In the rows, 128 means zero.
Rows lie near named flat spaces through zero. A row that begins with a name and a colon came from that space; any other row is followed by the name of its block's space that it lies nearest.
cjfj: [152 177 135 166 166 144 154 147 162  57 120 116 109 127 178 125 141 108
 177  41 130]
cjfj: [124 131 120 108 163 114 197  79 133 135 153 113 137 116  94 116  96 151
 106 109 124]
bbpn: [136 127 133 127 135 138 126 124 132 129 136 124 150 119 124 120 124 120
 138 120 140]
nmlc: [103 136 121 125 110  77 143 131 143  97 122 140  67 157 179 121 161 128
 122 101  86]
bbpn: [108 113 124 153 113  89 132 145 129  93 130 110  83 131 148 136 130 155
 138 117 118]
jltt: [101  91 142 107 106  92  97 115 133 132 185 125 152 123 134  85 146 113
 139 104 131]
nmlc: [139 114 125 144 116 140 119 126 118 140 130 109 142 118 113 138 119 132
 131 141 137]
nmlc: [107 102 130 156 131 116 116 147 103 111 158  97 109 113  97 141 106 168
 133 130 144]
sjrz: [126 104 115 111 108 121 138 112 113 171 103 133 134 127  98 146 105 153
  93 198 126]
cjfj: [151 105 119 117 106  76 202  77 190 116  91 117 157 115 176 107 108 130
 148 125 126]
jltt: [118 118 134 114 128 127 114 117 121 142 161 128 147 125 114 110 133 119
 125 119 131]
bbpn: [118 161 144  60 185 127 165 122 157 125 102 196 146 134 129 104 112 125
 113 139 142]
sjrz: [150 152 146 112 141 168  95 133 145 133 135 152 177 127 147 101 153  71
 154  98 143]
qpfs: [ 99  92 110 145 112 107 132 113  80 152 170  86  97 123  69 149 108 177
  90 151 114]
qpfs: [100 110 124 186 104 109  86 181  93  91 142  95  58 134 129 161 137 165
 137 126 121]
bbpn: [133 133 105  80 155 124 217  67 124 181  96 142 138 126  73 142  77 166
  63 190 117]
sjrz: [ 99 172 120 116 183 129 167 123 103 114 159 135  69 147  97 135 128 151
  89  89 100]
bbpn: [ 73 156 160  27 224 121 150 142 128 125 138 221 136 131  79  97  92 159
  90 157 162]
nmlc: [127 152 138  85 173 165 130 130 118 156 118 171 154 127  89 127 109 127
 103 160 147]
sjrz: [113 122 133  95 117 105 121 135 141 133 103 167 124 141 148 119 135 126
 119 160 124]
jltt: [ 85 114 149 133 114  77  82 198 142  65 110 160  75 142 183 125 148 146
 158 132 136]
qpfs: [136 142 121 163 128 142 123 156 117 109 103 118  94 133 134 159 128 141
 133 132 124]
cjfj: [126  49 136  87  36  37 122  87 197 140 110 142 187 122 211  69 148  96
 161 156 127]
jltt: [128 110 129 151 119  76 169 133 170  72 101 111 110 117 177 125 111 154
 164 112 135]
qpfs: [109 119 125 116 109  71 152 130 156 101  99 146  92 143 175 122 135 142
 128 135 109]
sjrz: [108 124 112 136 120 108 143 127 105 132 127 118  79 140 112 150 124 160
  97 145 104]
jltt: [128 139 136 121 142 143 116 141 127 127 123 143 135 128 124 128 127 123
 131 132 139]
bbpn: [176 145 103 122 114 130 201  75 165 151  66 125 146 132 157 136 120 112
 117 142 104]
sjrz: [147 136 148  71 137 159 106 119 152 165 107 182 204 124 133  98 131  82
 133 158 155]
jltt: [ 97 134 141 109 189 141 135 125  96 128 195 124 134 112  57 116  99 156
 110 105 150]
sjrz: [107 179 136 130 189 131 152 138 128  77 170 132  84 140 133 114 144 126
 132  41 113]
qpfs: [133 142 114 180 102 109 132 149 135  84 111 101  64 146 180 149 157 128
 147  89  95]
cjfj: [105 117 140  80 123  98 121 108 143 138 157 156 148 136 141  85 147 106
 123 115 121]
nmlc: [188 140 146 125 154 199 120 108 154 149 129 123 239  92 117 105 112  76
 171 109 180]
qpfs: [118 120 121 139 118 112 132 131 121 122 130 117 103 132 128 137 128 144
 122 131 118]
jltt: [103 128 145 126 151 109 119 164 135  86 130 145 109 125 138 123 120 149
 146 120 148]
nmlc: [125 127 134 162 125 171  61 169  83 135 154 111 122 124  95 150 137 127
 133 132 142]
cjfj: [119  89 123 139  82 139  65 152  85 172 124 122 129 128  94 155 127 143
 109 202 135]
sjrz: [107  79 127 134  96  57 149 137 153  97  98 122 107 119 157 131 102 175
 142 166 138]
cjfj: [145  51 117 179  62  93 127 109 133 132 132  56 157  93 127 138  99 156
 158 154 147]
bbpn: [122 118 136 135 137 113 135 132 138 103 141 117 132 116 132 119 117 139
 147 109 143]
nmlc: [152 152 124 143  95 161  81 141 126 142 115 135 126 151 166 131 181  72
 137 111 103]
qpfs: [114 116 138 165 105 118  74 159 121  94 173 103 109 130 155 116 163 111
 163  75 125]
jltt: [151 112 121 134  60 113 102 125 155 140  86 135 137 143 193 124 167  87
 145 146 106]
cjfj: [148 139 107 161 155 153 181 115 106 134 111  91 113 113  79 171  82 172
 108 146 132]
qpfs: [126 130 134 144 110 111 109 139 146  97 140 122 116 136 175 111 160 104
 157  82 117]
nmlc: [154 123 125 189  80 166  55 155 106 132 144  88 130 130 146 144 169  89
 159 104 122]
bbpn: [120 121 127 162  92 138  63 162  99 127 147 113 101 141 137 141 164 114
 136 120 114]
[110  70 130 131  93  52 150 136 160  97  92 123 119 113 159 128  96 177
 148 174 146]
sjrz
[152 140 127 150 136 116 171 118 169  86 109 111 130 120 172 121 124 122
 164  83 130]
cjfj
[142 164 119 136 152 139 164 180 139 101   4 173  73 142 147 191  94 175
 115 209 136]
qpfs
[124  92 119 172 100 127 105 128  94 137 167  72 122 113  95 144 120 149
 130 128 130]
bbpn
[145 163 151  95 151 174  90 142 145 136 122 176 174 134 147 102 155  70
 146 112 145]
bbpn
[150 119 120 131 115 103 178 102 167 117  90 118 140 120 161 126 113 132
 142 132 127]
cjfj
[103 102 121 111 153 116 162 103  96 155 158 112 130 110  51 137  77 185
  88 165 141]
bbpn
[109 108 142 110 124 113 104 130 129 129 157 136 147 122 125 104 132 123
 136 125 141]
qpfs
[133 131 117 122 110  97 163  93 156 122 129 121 120 139 167 109 149 109
 129  93  97]
qpfs
[ 23  34 167  52 113  23  70 171 120 119 164 187 127 118 104  88  98 196
 117 215 174]
qpfs
[104 102 127 115 122 102 129 122 115 139 145 127 122 125 105 126 114 154
 110 152 129]
qpfs
[141 131 130 139 122 145 113 106 126 136 176 102 155 123 129 106 151  91
 143  74 121]
qpfs
[128 144 139 111 126  97 138 156 178  84  65 175 109 144 203 120 142 118
 154 133 128]
qpfs
[126 105 147 128 153 166  89 126  98 151 197 105 191  93  60 112 103 128
 139 120 175]
bbpn
[104 112 142 139 115 105  88 166 128  97 139 133 108 131 151 122 142 133
 151 120 136]
qpfs
[113 150 121 114 118 113 125 146 128 124  92 164  77 161 158 140 154 126
 105 146  96]
bbpn
[169 164 117 144 133 138 177 136 169 101  36 143 112 136 180 155 121 125
 143 141 122]
cjfj
[137 150 115 163 132 136 142 167 121 102  63 130  70 139 140 180 116 161
 123 161 121]
qpfs
[114 129 127 124 119 111 122 138 128 120 122 140 102 141 144 129 141 130
 122 131 114]
sjrz
[126 141 132 155 153 144 125 138 115 104 165 102 118 120 113 129 127 132
 142  81 134]
cjfj
[143 116 126 168  94 111 119 126 150  97 141  91 126 125 176 117 153 105
 169  76 119]
nmlc
[100 149 141  75 174 108 156 136 144 111 112 184 115 138 129 113 114 145
 111 140 135]
bbpn
[158 150 127 106 139 149 156  89 153 147 123 136 170 127 139 107 135  90
 130 105 123]
qpfs
[179 190 119 183 138 179 136 165 146  87  57 126  94 143 182 168 148 103
 159 100 117]
qpfs
[119 133 124 169 135  83 167 174 153  49  65 125  53 131 176 162 107 183
 153 133 130]
jltt
[108 153 128 110 128  99 135 135 146 102 121 158  83 158 175 114 164 113
 123  97  94]
nmlc
[132 114  95 160  76 129 121 116  87 169 117  95  85 145 109 170 140 143
  87 167  85]
bbpn

Rows lie near named flat spaces through zero. A row that begins with a name and a colon came from that space; any other row is followed by the name of its block's space that it lies nearest.
mj_ff: [135  95 183 162  91 102 117 112 108 115 163  63 120 127 137 130 113 171
 159  95  79]
rr_ll: [128 130 161 153  95 138 134 125 116 143 125 125 114 112 132 127 113 149
 111 115 114]
mj_ff: [123 139 111  87 147 130 117 125 146 123  84 180 148 151 114 175 165  71
 114 188 178]
dh_gq: [137 114  77 138 134 162 154 124 179 128 115 153 203 158 155  88 110 110
  65 138 123]
cp_qz: [143 128 107 147 142 142 143 129 124 140 146  73 136 119 129  59  74 166
 105  74 104]
cp_qz: [128 108 102 115 171 122 106 122 111 144 147  68  87 104  90  88  86 149
 155  66 135]
cp_qz: [155 139 142 123 134 113 115 112 125  86 145 191 147 139 145 162 160 106
 160 182 138]
rr_ll: [100  96 162 157  79 140 124 126 127 164 117 114  92 104 119 141 114 147
 115  96 113]
cp_qz: [116 113 127  85 160 102  89 120 117 124 117 120  93 129  87 173 152  98
 174 139 166]
rr_ll: [135  75 135 159 108 138 107  97 147 119 155 180 132 117 139 136 120 125
 145 125 117]
dh_gq: [ 99 128 134 140 106 118 143 155 124 140 141 100 102 118 139 126 141 150
 145 103 102]
mj_ff: [110 147 143 138  95 132 161 153 132 145 103  85 145 143 144 123 132 143
  86 124 105]
dh_gq: [132 124  85 113 149 140 126 123 165 107 124 219 165 145 144 145 160  79
 127 179 155]
mj_ff: [130 145 152 115 131  92 121 137 103 104 145 103 113 134 129 152 157 134
 175 140 120]
dh_gq: [ 99 119 138 130 108 129 123 138 128 147 121 148  90 110 121 155 147 123
 141 125 134]
dh_gq: [138  96 117 164 127 103 120 124 134  80 222 174 122 114 173 114 148 149
 218 117  82]
rr_ll: [133 157 117 116 144 128 139 140 121 126 123 128 131 130 129 119 131 126
 122 136 136]
dh_gq: [124 138 113 133 128 123 151 146 135 123 138  98 147 140 147 103 130 142
 122 117 105]
dh_gq: [125 111  90 136 137 123 129 133 159  94 171 211 146 133 165 135 168 106
 174 156 120]
cp_qz: [130 127 109 120 148 130 136 131 127 142 118  53 141 138 113  87  93 145
 102  92 122]
dh_gq: [ 89 163 165 102 107 126 136 157  97 180  63  53  77 118  87 157 131 135
  93 113 149]
mj_ff: [107 150 122 142  93 164 172 153 149 166  81 119 156 138 144 109 118 132
  42 127 120]
mj_ff: [151 104 158 158 118 127 105  99 108 119 166 142 103 100 126 122 102 153
 159 106 113]
cp_qz: [ 20  94 135 132  56 150 144 175 160 212  62 122  64 108 110 182 165 112
  91 103 135]
mj_ff: [124 148 103 115 145 136 138 142 132 133 121 143 126 126 127 118 133 119
 121 133 141]
cp_qz: [183 161 138 127 154 125 131 109 104 101 140 103 163 140 131  94  96 146
 114 135 124]
rr_ll: [ 69  52  79 105 140 126  99 131 173 153 117 137 101 128  99 157 151  88
 157 107 151]
rr_ll: [105  61 109 152 106 155 106 107 171 141 135 218 119 110 132 149 133 101
 135 128 137]
rr_ll: [155 118  87 124 170 126 114 113 140  94 170 183 144 127 139 108 129 114
 166 139 136]
cp_qz: [147 133 119 123 145 123 130 122 128 114 134 108 153 142 131 110 117 131
 124 129 124]
rr_ll: [127  57 130 154 114 129  97  95 152 117 159 163 129 122 132 140 122 122
 159 117 116]
mj_ff: [124 160 149 177  93 133 172 162  99 148 162  60 103  99 158  65  94 204
 117  64  65]
[151  98 125 159 126 132 122 106 135 111 169 134 146 123 146  97 101 148
 140 107 100]
dh_gq
[ 81 149 147 125 104 101 144 175 107 144 135  83  71 112 131 147 165 151
 166 106 107]
dh_gq
[113 127  30  81 208 117 130 154 152 120 144 105 134 142 116  87 137 105
 159 109 148]
mj_ff
[144 154 113 133 148 135 134 133 113 125 151 148 112 106 133  97 114 143
 139 117 129]
rr_ll
[119 166  82  89 176 113 138 159 125 119 132 128 118 132 125 119 156 113
 155 138 148]
mj_ff
[147 133 159 134 120 129 109 107 110 119 134 178 108 110 123 155 131 123
 145 150 142]
mj_ff
[140 164 179 153  80 164 140 119 114 149  93 204 119 105 136 155 125 126
  75 164 143]
mj_ff
[147 148 157 147 118 138 123 119  99 133 141 156  95  95 125 123 110 149
 134 122 129]
cp_qz
[128 112 159 185  79 164 130 115 122 155 145 188  90  78 140 117  98 157
 114 101 111]
rr_ll
[113 161 118 120 132  99 156 169 119 113 149  80 128 141 152 116 158 147
 157 122  99]
dh_gq
[126 199 168 137  99 123 161 162  90 133 124 126 102 112 148 135 148 155
 122 141 114]
mj_ff
[ 88 117  86  62 172  92 119 153 144 130  95  45 133 170  94 151 164  93
 147 129 153]
rr_ll
[130 145  51  87 198 140 120 136 143 126 128 188 121 120 111 111 137  89
 143 142 178]
mj_ff
[130 182 165  94 146  79 123 150  70 112 134  61  83 125 109 152 155 146
 182 132 131]
dh_gq
[123 117 113 122 145 127 122 129 126 138 131  93 115 122 112 109 110 136
 133  99 129]
cp_qz
[121  74 147 158  91 139 111 102 150 131 134 166 133 124 135 151 125 122
 128 128 118]
rr_ll
[ 92 101 105 126 105 124 142 145 178 118 119 162 166 162 159 162 181  93
 127 162 119]
cp_qz

Each name stands for a flat space through zero: a line, a plane or more. A row that begins with a name and a colon came from that space; any other row is followed by the name of the space it lies nearest, among the names in its block.
ph_jg: [112 134 142  91  95 140 131 102 115 134  50  99 108  93 142  67 135 121
 129 124 132]
bq_cm: [136 131 153 128 136 104 129 122 115 140  93 133 128 124 148 127 131 149
 145 141 121]
jq_hc: [104 160 170  40 131  99 188  83  68 147 166 168 109  95 140 177 131 161
  98 121 112]
cd_fc: [147 161 140 112 133 129 173  97 105 169 103 141  71  96 146 169 136 128
 133 140 133]
bq_cm: [134 125  95 126 169 161 112 147 142 122 146 116 125 136  91 171 134  74
 130 121 144]
ph_jg: [108 113 180  80  67 138 156  55 103 133 117 153 104  84 125 117 157 131
 130 109 137]
cd_fc: [144  97 121 151 171 119 111 152 159 112 154 125 133 129 137 160 143 121
 156 115 132]
ph_jg: [155 185 103 147 155 123 130 159 113 157  89 121  96 149 175  70 119 147
 103 162  94]
jq_hc: [157  84 138 174 127 151  82 144 158 113 171 155 142 181 107  89 164 102
 131 140 122]
ch_mz: [139  88 132 187  96 112 129 131 170 120 137 119 141 125 128 153 116 142
 164 124 153]
jq_hc: [ 98 123  70  74 208 118 134 176 158  90 146  63 126  72 154 169 116 114
 131  70 135]
ph_jg: [124 153 125 133 138 111 147 130 104 140 175 157 152 154 102 197 100 143
 113 143 126]
jq_hc: [104  92 115 187  73 120 119 117 164  88 159 127 164 116 133 128 110 164
 151  88 139]
jq_hc: [156 135 155 105 162  75 157 160 127 153 121 119 100 124 188 107 130 164
 122 158 108]
jq_hc: [105 116 118 156  68 177  96  93 128 116  95 126 161 139  59 128 118  89
 140 121 159]
bq_cm: [ 96 123  83 170  86 148 123 120 151 103 125 101 160 112  94 166  87 123
 144  96 160]
jq_hc: [130 108 120 103 129 120 128 166 162 130  59  50 118 104 139  85 113 104
 138 139 153]
cd_fc: [ 96 166 111 103 107 144 141 101  97 122 131 138 124 111 132 111 119 143
  99 106 112]
jq_hc: [201 121 157 166 125 151 108 149 141 169 118 155  79 191 138  37 175  97
 111 196 110]
ph_jg: [115 132 108  86 141 111 158 170 139 127 175  96 136 131 115 148  93 122
  91 135 138]
ph_jg: [159 123 145 163 128 107 153 117 140 149 125 143  92 110 168 152 140 154
 156 134 129]
ch_mz: [159 107 123 145 143 125 151 143 165 137 162 122  87 114 149 152 143 118
 139 127 140]
cd_fc: [139 103 159  75 119 102 161 151 146 149 107  83 107 111 134 110 121 114
 120 156 151]
ch_mz: [164 106 147 148 140 113 155 122 153 151 119 125  85  99 151 178 144 125
 168 134 150]
bq_cm: [133 169 103 151 150  97 153 151 119 151 102 109 134 127 139 186  78 154
 136 148 134]
ch_mz: [114 120 160  70 201  76  96 167 103 130  32  78 192 135 108 161 102 120
 163 160 139]
jq_hc: [138 187 122 147 108 142 137 107  90 173  39 125 112 135 117 130 102 125
 130 167 133]
ph_jg: [ 98 116 111  71 123 143 116 152 140 105 109  74 140 117 115  69 119  98
 101 115 135]
bq_cm: [162 117 120 139 196 102 113 189 154 128 146 115 123 153 162 114 138 130
 130 146 110]
cd_fc: [110 132 102 107 133 149 144 114 131 109 187 139 108 101 132 148 140 123
 110  85 123]
ch_mz: [ 78 141 140 171  85 110 103  70  85  95 124 181 200 127 126 150 109 200
 153  90 107]
ph_jg: [124 133 139 123 129 117 131 120 114 121 164 158 132 135 145 118 138 155
 114 121 105]
bq_cm: [171 121 161 104 189 103 122 160 128 149 117 133  96 144 172  90 167 127
 128 161 102]
ph_jg: [139 154 121 142 122 108 150 133 130 165   3  68 104  90 153 139  91 134
 165 154 155]
cd_fc: [156  82 169 164  99 109 114 133 156 131 114 131 132 145 142  86 145 139
 153 151 133]
cd_fc: [119  62 147 127  78 131 113 141 170 102 157 107 160 143  94  89 128 108
 126 127 153]
bq_cm: [138 148 140  37 133 194 153  99  96 155 179 161  61 133  85 112 179  50
  64 139 124]
bq_cm: [150  97 140 123 147 102 136 162 161 129 137 104 113 123 157 111 137 131
 135 137 131]
bq_cm: [111 134 128 168 101  99 129 115 124 124  81 117 160 113 140 150  92 172
 161 123 136]
cd_fc: [137 135 114  97 159 129 137 169 134 139 151 106 124 149 108 136 115  98
  98 152 133]
cd_fc: [142 107 122 184 111 157  88 139 142 124 153 147 169 192  59 144 123  91
 132 154 145]
jq_hc: [123 171  93  78 194 130 146 148 112 139 105  97  98  97 145 160 119 111
 117 119 124]
bq_cm: [129 101 144  92 166 179  82 106 116 108 160 166 130 145  82 131 192  64
 128 110 123]
ch_mz: [125 159 168  79  86 129 144 109  80 166  82 135 124 151 105  76 118 123
  89 179 122]
cd_fc: [ 79 138 104  97  84 166 151  74 115 101 172 142 119  81 111 149 129 124
 108  66 134]
ch_mz: [124 149 106 105 131 140 168 124 124 131 213 150  99 120 126 164 126 126
  88 112 122]
ph_jg: [111 145  96  96 148 145 118 166 119 116 192 127 158 173  83 124 107 101
  72 137 119]
ch_mz: [120 168 143 107 141 138 133  74  76 141  95 168 104 103 147 141 153 143
 135 114 105]
ch_mz: [135  94 126 164 106  92 169 145 169 121 225 136 139 128 128 200 101 159
 133 120 149]
ch_mz: [148 102 115 167 106 146 133 131 170 130 128 110 103 117 126 133 133 106
 147 124 154]
[148 125 116 130 166 185  70 144 125 133 102 129 139 180  61 119 154  44
 127 156 137]
jq_hc
[154  81 145 154 114 156 126 105 160 127 164 151 100 121 111 154 170  94
 154 117 150]
ph_jg
[120 151  98 121 162 138 127 137 119 121 153 133 127 128 128 151 125 124
 115 113 117]
cd_fc
[158 162 124 100 143 147 146 141 117 164 114 124  68 136 148  76 146 104
  91 160 112]
bq_cm
[139 174 131 117  95 163 151  94  94 179  53 123  90 125  94 136 117  91
 119 167 149]
ph_jg
[142  90 147 134 180  89 105 165 148 108 165 135 155 147 151 134 145 147
 146 127 113]
bq_cm
[138 131  98 128 152 124 119 176 157 126  87  73 112 122 162  70 119 121
 124 134 125]
ph_jg
[138  98 166  68  93 181 139  90 124 131 204 173  81 136  95  83 194  73
  82 125 126]
jq_hc
[145 146 165 124 145  74 139 140 103 147 120 150 127 144 184  92 129 188
 121 158  90]
bq_cm
[100 119 129  77 123 108 149 142 131 114 161 106 144 114 124 131 108 136
 104 116 133]
ph_jg
[133 157 133 155 127 121 126 109 101 146  88 146 133 134 131 148 118 148
 144 143 122]
ph_jg
[176 102 156 142 128  93 175 148 161 154 190 141  81 130 166 142 141 147
 125 153 130]
ch_mz
[137 126 108 176  87 145 126 126 154 129 106 113 112 124 140  90 121 130
 134 126 136]
jq_hc
[136 140 111 100 142 171  99 147 129 135  70  94 104 139 118  50 146  73
 108 145 125]
ch_mz
[121 165 124 172 148 126 108  87  90 139  39 143 149 110 125 200 115 146
 187 121 132]
cd_fc
[135 118 125 155  86 139 117 139 145 121 150 132 130 157 132  55 130 134
 103 139 117]
ch_mz
[103  69 186 146  68  91 110 106 131 102 148 150 206 149  95 136 116 163
 153 128 142]
jq_hc
[131 183 154 151 111 106 160  78  67 171 104 182 133 135 118 207 102 170
 140 157 123]
ph_jg
[114 137 113 128 111 180 101 110 112 136  81 116 157 149  36 167 111  60
 134 144 165]
ph_jg
[140 146 120  85 145 116 182 154 128 153 189 122  95 129 126 164 112 119
  86 147 133]
bq_cm
[179 110 182 135 159  70 159 141 136 155 163 162  87 130 199 127 161 176
 140 155 103]
ch_mz
